Here is a tiny trained network, its code and every weight. The questions are about switching its units off for an input and a target symbol, where a switched-off unit gives its printed mean instead of its output.

import numpy as np


def w(rows, s, z=0):
    codes = np.array(rows[::2]) - 128.0
    scale = np.full(codes.shape[1], s)
    scale[-1] = z or s
    return codes * scale


def f(y):
    return np.maximum(y, 0)


def softmax(a):
    e = np.exp(a - a.max(-1, keepdims=True))
    return e / e.sum(-1, keepdims=True)


def log_softmax(a):
    a = a - a.max(-1, keepdims=True)
    return a - np.log(np.exp(a).sum(-1, keepdims=True))


def net(x, mask):
    ids = ['βδηξσω'.index(c) for c in x.split()]
    T = len(ids)
    res = E[ids] + P[:T]
    u = 0
    for l in range(2):
        q, k, v = (res @ M[l].T for M in (Q, K, V))
        z = softmax(np.where(np.tri(T) > 0, q @ k.T / 2**0.5, -1e9)) @ v
        res = res + np.where(mask[u], z, O[l][:, -1]) @ O[l][:, :-1]
        u += 1
        y = f(res @ A[l][:, :-1].T + A[l][:, -1])
        res = res + np.where(mask[u : u + 4], y, B[l][:, -1]) @ B[l][:, :-1]
        u += 4
    return log_softmax(res[-1] @ U[:, :-1].T + U[:, -1])


Q, K, V, O, A, B = {}, {}, {}, {}, {}, {}
E = w([
[42,119,230,144,72],'β',
[24,138,252,232,9],'δ',
[199,56,147,69,128],'η',
[166,253,50,196,217],'ξ',
[56,182,128,105,179],'σ',
[60,212,163,226,44],'ω',
],0.0079)
P = w([
[139,135,121,98,108],'0',
[99,78,75,177,140],'1',
[109,102,177,209,255],'2',
[142,152,211,124,192],'3',
[158,141,125,120,36],'4',
[98,66,2,150,64],'5',
[102,67,83,209,189],'6',
],0.0077)
Q[0] = w([
[72,75,150,6,74],'0.h0',
[192,65,101,34,80],'0.h0',
],0.016)
K[0] = w([
[23,82,161,101,34],'0.h0',
[110,8,231,255,131],'0.h0',
],0.01)
V[0] = w([
[198,107,235,145,254],'0.h0',
[187,152,101,181,35],'0.h0',
],0.002)
O[0] = w([
[172,66,48,144,170,97],'0.h0',
[160,103,245,122,122,253],'0.h0',
],0.0011,0.00044)
A[0] = w([
[241,254,9,168,208,143],'0.n0',
[210,3,132,115,149,128],'0.n1',
[223,162,127,140,89,135],'0.n2',
[171,123,100,113,89,254],'0.n3',
],0.0077,0.002)
B[0] = w([
[197,205,42,106,95,253],'0.n0',
[247,101,99,136,111,161],'0.n1',
[103,136,129,125,133,158],'0.n2',
[113,128,133,129,129,170],'0.n3',
],0.013,0.0041)
Q[1] = w([
[171,216,146,5,14],'1.h0',
[126,218,219,146,201],'1.h0',
],0.03)
K[1] = w([
[69,45,4,173,87],'1.h0',
[114,139,135,23,28],'1.h0',
],0.035)
V[1] = w([
[128,210,63,100,207],'1.h0',
[117,64,101,2,221],'1.h0',
],0.017)
O[1] = w([
[196,176,215,209,1,198],'1.h0',
[79,220,221,13,11,8],'1.h0',
],0.0087,0.018)
A[1] = w([
[2,144,127,99,134,176],'1.n0',
[27,123,123,107,153,27],'1.n1',
[179,115,109,89,134,2],'1.n2',
[47,162,153,115,105,182],'1.n3',
],0.03,0.0044)
B[1] = w([
[5,173,234,153,204,223],'1.n0',
[109,119,73,10,6,254],'1.n1',
[167,165,193,166,38,251],'1.n2',
[237,101,54,6,210,210],'1.n3',
],0.018,0.0083)
U = w([
[139,226,45,87,144,62],'β',
[89,90,85,72,99,57],'δ',
[62,86,93,133,190,254],'η',
[21,144,120,114,117,87],'ξ',
[85,141,141,82,159,114],'σ',
[118,3,227,74,96,176],'ω',
],0.0046,0.0068)

Each question gives the input, a string of symbols that net reads in full, and the target symbol t.
The units are the heads (2 rows each of Q, K, V and O) and the neurons (one row each of A and B). Each row of codes is followed by its name. A weight is (code - 128) times the scale printed after its matrix; where a second scale follows, it is the last column's (O, A, B and U).
mask holds one flag per unit, layer by layer, with each layer's heads first. A switched-off unit (its flag False) gives its mean, the last column of its rows in O or B, instead of its output. The means were averaged over made-up inputs and are rounded, as every weight is.
A unit's drop is (log p(t) with every unit on - log p(t) with that unit switched off) / (log p(t) with every unit on - log p(t) with every unit switched off).
The circuit of an input: a set's keep is (log p(t) with only the set's units on - log p(t) with every unit switched off) / (log p(t) with every unit on - log p(t) with every unit switched off). Starting from all 10 units, units are removed one at a time, each time the one whose removal leaves the highest keep (on an exact tie, the one counted first), for as long as the keep stays at least 0.8.
circuit, biggest first: the units of the circuit, biggest drop first
unit that matters most: the unit with the biggest drop
top k neurons: the k neurons with the biggest drops, biggest first
drop when u is switched off: that unit's drop, to one decimal
input ω ω β β ω ξ δ, target ξ: circuit, biggest first : [1.h0; 0.n0; 1.n0; 1.n1]
input ξ ξ ω ω ξ δ, target η: unit that matters most : 0.n0
input σ ω ξ σ, target β: top 2 neurons : [1.n3; 0.n0]
input ξ β ξ σ β, target ξ: top 3 neurons : [0.n0; 1.n0; 1.n1]
input ξ δ ω β σ, target δ: circuit, biggest first : [1.h0; 1.n1; 0.n0]
input ξ ω ω σ, target ω: circuit, biggest first : [0.n0; 1.h0]
input σ η σ β, target β: circuit, biggest first : [1.h0; 1.n3]
input ω δ ξ β ω δ, target ω: circuit, biggest first : [1.h0; 0.n0]
input δ ξ ω β, target δ: circuit, biggest first : [1.n1; 1.h0; 0.n0]
input ω ω ξ, target β: top 3 neurons : [0.n0; 1.n2; 1.n0]
input σ ω ω ω, target β: circuit, biggest first : [0.n0; 1.h0; 1.n3]
input ω σ η ω ω, target β: circuit, biggest first : [1.h0; 1.n3; 0.n0]
input ω ω δ ω ξ ω, target δ: circuit, biggest first : [0.n0; 1.n1; 1.h0]
input β ξ ξ ω σ σ δ, target η: top 3 neurons : [1.n1; 1.n2; 0.n0]
input ξ ξ ξ, target β: top 2 neurons : [0.n0; 1.n0]
input δ σ δ, target δ: unit that matters most : 1.n1
input η ω η β ω ξ σ, target ξ: top 3 neurons : [1.n0; 0.n0; 1.n1]
input σ ω ω ω ξ β, target η: top 2 neurons : [1.n1; 1.n2]
input β η ξ ω δ, target σ: drop when 1.n3 is switched off : 1.6
input ξ σ β η δ, target β: drop when 0.n2 is switched off : 0.0
input η η ω β, target σ: drop when 1.n0 is switched off : 3.0
